Here is a tiny trained network, its code and every weight. The questions are about switching its units off for an input and a class, where a switched-off unit gives its printed mean instead of its output.

import numpy as np


def w(rows, s, z=0):
    codes = np.array(rows[::2]) - 128.0
    scale = np.full(codes.shape[1], s)
    scale[-1] = z or s
    return codes * scale


def norm(h):
    return h / np.sqrt((h * h).mean(-1, keepdims=True) + 1e-5)


def f(y):
    return y / 2 * (1 + np.tanh(0.7978845608 * (y + 0.044715 * y**3)))


def log_softmax(a):
    a = a - a.max(-1, keepdims=True)
    return a - np.log(np.exp(a).sum(-1, keepdims=True))


def net(x, mask):
    res = np.array(x, float).reshape(1, 4) / 4 @ E
    u = 0
    for l in range(3):
        y = f(norm(res) @ A[l][:, :-1].T + A[l][:, -1])
        res = res + np.where(mask[u : u + 12], y, B[l][:, -1]) @ B[l][:, :-1]
        u += 12
    return log_softmax(norm(res)[-1] @ U[:, :-1].T + U[:, -1])


A, B = {}, {}
E = w([
[104,240,89,178,65,38,43],'x0',
[89,138,88,101,78,125,174],'x1',
[149,227,118,226,133,238,185],'x2',
[254,91,35,155,110,85,165],'x3',
],0.0047)
A[0] = w([
[129,184,188,38,70,207,65,87],'L0N1',
[149,172,150,169,47,83,88,87],'L0N2',
[99,51,165,194,25,136,141,3],'L0N3',
[56,92,85,208,175,112,145,54],'L0N4',
[184,100,235,209,162,103,59,46],'L0N5',
[89,94,95,182,108,141,123,133],'L0N6',
[41,148,67,96,75,90,245,69],'L0N7',
[228,184,181,101,221,125,73,51],'L0N8',
[29,112,128,173,182,121,118,80],'L0N9',
[81,145,149,107,123,170,86,38],'L0N10',
[120,207,94,2,81,128,201,73],'L0N11',
[163,68,188,130,95,173,165,124],'L0N12',
],0.0062,0.0025)
B[0] = w([
[132,94,155,198,164,75,164,250],'L0N1',
[88,156,61,94,226,137,138,250],'L0N2',
[223,105,156,96,163,150,44,61],'L0N3',
[151,130,148,110,92,142,121,88],'L0N4',
[116,67,87,139,108,237,2,198],'L0N5',
[95,131,118,132,103,140,158,140],'L0N6',
[113,42,114,187,133,229,2,212],'L0N7',
[68,57,83,159,56,212,75,168],'L0N8',
[188,92,177,192,182,76,121,198],'L0N9',
[153,89,168,182,150,94,143,177],'L0N10',
[136,72,124,171,136,193,31,170],'L0N11',
[63,192,49,114,183,101,127,230],'L0N12',
],0.0087,0.0016)
A[1] = w([
[118,95,150,120,78,216,61,67],'L1N1',
[102,77,162,40,63,61,90,147],'L1N2',
[154,94,163,84,155,178,176,96],'L1N3',
[153,200,135,150,106,76,55,46],'L1N4',
[209,109,95,127,112,99,128,57],'L1N5',
[182,86,158,64,172,193,166,79],'L1N6',
[103,174,148,176,55,182,187,50],'L1N7',
[156,128,118,109,233,135,106,71],'L1N8',
[254,115,87,165,80,124,135,67],'L1N9',
[187,198,158,156,121,194,131,6],'L1N10',
[67,161,242,110,57,144,150,76],'L1N11',
[155,106,55,132,80,121,172,85],'L1N12',
],0.0082,0.0016)
B[1] = w([
[169,38,101,158,66,96,119,211],'L1N1',
[236,192,147,132,149,254,171,252],'L1N2',
[69,179,107,98,50,108,92,175],'L1N3',
[33,111,125,79,18,194,159,180],'L1N4',
[86,139,203,177,192,171,121,139],'L1N5',
[43,189,119,131,42,142,76,185],'L1N6',
[223,82,123,47,125,151,118,217],'L1N7',
[129,116,82,133,136,121,189,175],'L1N8',
[62,116,244,155,175,82,91,172],'L1N9',
[181,113,162,29,111,178,113,187],'L1N10',
[107,93,216,179,153,54,115,169],'L1N11',
[112,73,187,170,156,76,134,182],'L1N12',
],0.0096,0.0032)
A[2] = w([
[160,155,66,60,105,166,126,177],'L2N1',
[40,184,77,99,134,151,158,121],'L2N2',
[251,175,91,162,162,162,221,2],'L2N3',
[120,138,115,135,113,149,69,188],'L2N4',
[178,85,123,126,175,148,78,39],'L2N5',
[240,78,2,139,228,42,236,135],'L2N6',
[153,224,81,165,120,72,51,148],'L2N7',
[205,66,125,73,90,15,167,159],'L2N8',
[120,120,217,155,161,64,127,125],'L2N9',
[254,201,192,30,100,116,112,39],'L2N10',
[76,217,72,69,53,54,150,10],'L2N11',
[179,123,149,19,184,152,118,132],'L2N12',
],0.0084,0.00097)
B[2] = w([
[102,109,224,197,179,85,107,243],'L2N1',
[146,163,69,57,94,101,168,235],'L2N2',
[174,193,94,167,79,168,142,209],'L2N3',
[188,36,98,78,105,124,176,174],'L2N4',
[90,164,97,121,58,153,113,199],'L2N5',
[151,250,2,205,120,10,98,142],'L2N6',
[81,87,181,70,87,210,185,125],'L2N7',
[84,231,54,229,131,108,156,121],'L2N8',
[159,100,154,147,164,27,183,240],'L2N9',
[210,212,135,175,111,217,171,255],'L2N10',
[36,120,97,45,138,117,187,208],'L2N11',
[148,177,103,191,83,153,178,224],'L2N12',
],0.011,0.0043)
U = w([
[207,211,155,166,89,231,188,195],'0',
[22,142,75,2,99,113,201,178],'1',
[124,77,225,183,199,14,157,191],'2',
[133,10,86,143,66,194,45,185],'3',
[140,167,43,182,122,76,101,122],'4',
[111,154,143,99,171,138,63,12],'5',
[117,160,138,96,191,141,57,3],'6',
],0.0095,0.0046)

Each question gives the input, the list of numbers given to net, and the class t.
The units are the neurons (one row each of A and B). Each row of codes is followed by its name. A weight is (code - 128) times the scale printed after its matrix; where a second scale follows, it is the last column's (A, B and U).
mask holds one flag per neuron, layer by layer. A switched-off neuron (its flag False) gives its mean, the last column of its row in B, instead of its output. The means were averaged over made-up inputs and are rounded, as every weight is.
A unit's drop is (log p(t) with every unit on - log p(t) with that unit switched off) / (log p(t) with every unit on - log p(t) with every unit switched off).
The circuit of an input: a set's keep is (log p(t) with only the set's units on - log p(t) with every unit switched off) / (log p(t) with every unit on - log p(t) with every unit switched off). Starting from the 12 units with the biggest drops (on a tie, the unit counted first), units are removed one at a time, each time the one whose removal leaves the highest keep (on an exact tie, the one counted first), for as long as the keep stays at least 0.8.
circuit, biggest first: the units of the circuit, biggest drop first
top k neurons: the k neurons with the biggest drops, biggest first
k most important neurons of layer l: the k neurons of layer l with the biggest drops, biggest first
input [6,3,-3,8], class 2: circuit, biggest first	[L1N9]
input [-2,3,-3,1], class 4: circuit, biggest first	[L1N4; L2N6]
input [-5,-1,2,4], class 1: 2 most important neurons of layer 1	[L1N6; L1N3]
input [-3,2,7,8], class 2: 3 most important neurons of layer 1	[L1N12; L1N9; L1N2]
input [6,-3,7,-8], class 2: 2 most important neurons of layer 0	[L0N1; L0N10]
input [1,7,-6,-7], class 2: top 2 neurons	[L1N11; L1N7]
input [-6,2,-6,-6], class 0: 3 most important neurons of layer 1	[L1N2; L1N4; L1N12]
input [-6,-3,-3,-7], class 2: circuit, biggest first	[L1N11; L2N9]
input [2,-4,3,1], class 3: top 2 neurons	[L0N5; L0N8]
input [-5,3,-1,-6], class 2: 2 most important neurons of layer 0	[L0N2; L0N1]
input [6,8,-7,-6], class 3: circuit, biggest first	[L0N7; L0N11]
input [-2,-3,3,3], class 4: 2 most important neurons of layer 0	[L0N8; L0N12]
input [4,-4,3,1], class 1: top 3 neurons	[L0N2; L1N2; L0N7]
input [4,-2,0,-4], class 1: circuit, biggest first	[L1N4; L1N2]
input [6,4,-6,5], class 0: circuit, biggest first	[L1N2]
input [-8,-7,2,7], class 1: top 2 neurons	[L1N6; L0N12]
input [-5,8,-6,6], class 3: top 4 neurons	[L0N7; L1N6; L0N11; L2N10]
input [7,-2,-5,-4], class 1: top 2 neurons	[L1N4; L0N2]
input [2,-2,0,-1], class 4: top 2 neurons	[L2N6; L0N2]
input [4,4,2,1], class 1: circuit, biggest first	[L2N10]
input [2,-7,-6,-5], class 3: top 2 neurons	[L0N5; L0N8]
